Below is a small trained network, with its code and all its weights. Each question gives an input and a class and asks what happens when units are switched off, that is, made to give their printed mean instead of their output.

import numpy as np


def w(rows, s, z=0):
    codes = np.array(rows[::2]) - 128.0
    scale = np.full(codes.shape[1], s)
    scale[-1] = z or s
    return codes * scale


def f(y):
    return y / 2 * (1 + np.tanh(0.7978845608 * (y + 0.044715 * y**3)))


def log_softmax(a):
    a = a - a.max(-1, keepdims=True)
    return a - np.log(np.exp(a).sum(-1, keepdims=True))


def net(x, mask):
    res = np.array(x, float).reshape(1, 3) / 4 @ E
    y = f(res @ A[0][:, :-1].T + A[0][:, -1])
    res = res + np.where(mask, y, B[0][:, -1]) @ B[0][:, :-1]
    return log_softmax(res[-1] @ U[:, :-1].T + U[:, -1])


A, B = {}, {}
E = w([
[108,153,3],'x0',
[219,32,90],'x1',
[45,40,126],'x2',
],0.013)
A[0] = w([
[123,108,203,54],'N1',
[115,111,7,112],'N2',
[127,137,213,74],'N3',
[24,29,93,121],'N4',
[164,211,98,99],'N5',
[16,92,165,134],'N6',
[90,192,47,84],'N7',
[116,187,210,254],'N8',
[131,126,191,76],'N9',
[165,72,195,68],'N10',
[48,79,117,44],'N11',
[25,72,77,44],'N12',
[189,193,122,48],'N13',
[28,208,155,99],'N14',
[123,40,126,164],'N15',
[221,160,146,84],'N16',
[65,140,136,238],'N17',
[162,214,162,50],'N18',
[193,163,81,185],'N19',
[106,67,126,110],'N20',
],0.013,0.0051)
B[0] = w([
[65,101,196,175],'N1',
[72,37,234,237],'N2',
[26,108,188,188],'N3',
[149,157,211,254],'N4',
[148,155,219,201],'N5',
[172,195,186,216],'N6',
[54,60,218,207],'N7',
[162,73,138,239],'N8',
[83,112,162,167],'N9',
[81,53,178,193],'N10',
[117,185,217,187],'N11',
[134,154,154,216],'N12',
[96,173,254,190],'N13',
[247,40,83,233],'N14',
[218,165,171,212],'N15',
[159,179,169,206],'N16',
[221,111,139,194],'N17',
[142,156,198,198],'N18',
[178,121,204,211],'N19',
[188,220,132,176],'N20',
],0.0083,0.013)
U = w([
[24,81,173,122],'0',
[197,105,135,161],'1',
[128,247,166,63],'2',
[162,128,122,245],'3',
[64,143,65,97],'4',
[44,182,86,89],'5',
[30,133,100,83],'6',
[66,150,86,84],'7',
],0.015,0.012)

Each question gives the input, the list of numbers given to net, and the class t.
The units are the neurons (one row each of A and B). Each row of codes is followed by its name. A weight is (code - 128) times the scale printed after its matrix; where a second scale follows, it is the last column's (A, B and U).
mask holds one flag per neuron, in row order. A switched-off neuron (its flag False) gives its mean, the last column of its row in B, instead of its output. The means were averaged over made-up inputs and are rounded, as every weight is.
A unit's drop is (log p(t) with every unit on - log p(t) with that unit switched off) / (log p(t) with every unit on - log p(t) with every unit switched off).
The circuit of an input: a set's keep is (log p(t) with only the set's units on - log p(t) with every unit switched off) / (log p(t) with every unit on - log p(t) with every unit switched off). Starting from the 12 units with the biggest drops (on a tie, the unit counted first), units are removed one at a time, each time the one whose removal leaves the highest keep (on an exact tie, the one counted first), for as long as the keep stays at least 0.8.
circuit, biggest first: the units of the circuit, biggest drop first
most important unit: the unit with the biggest drop
k most important neurons: the k neurons with the biggest drops, biggest first
drop of u: that unit's drop, to one decimal
input [6,-6,7], class 2: most important unit : N6
input [6,-8,6], class 1: 2 most important neurons : [N14; N17]
input [-3,0,3], class 3: 2 most important neurons : [N2; N7]
input [-5,5,-8], class 2: 3 most important neurons : [N14; N16; N13]
input [7,-8,4], class 1: 4 most important neurons : [N14; N17; N6; N3]
input [4,4,-7], class 2: 2 most important neurons : [N14; N13]
input [-6,2,-8], class 2: 3 most important neurons : [N16; N2; N7]
input [2,-6,-6], class 1: 2 most important neurons : [N14; N8]
input [4,4,-6], class 2: 3 most important neurons : [N14; N13; N8]
input [1,0,-2], class 3: drop of N17 : 0.0
input [7,5,2], class 0: drop of N2 : 0.9
input [2,2,-2], class 3: drop of N15 : 0.1
input [8,6,-4], class 0: drop of N2 : 0.3
input [8,-3,-5], class 0: circuit, biggest first : [N7]
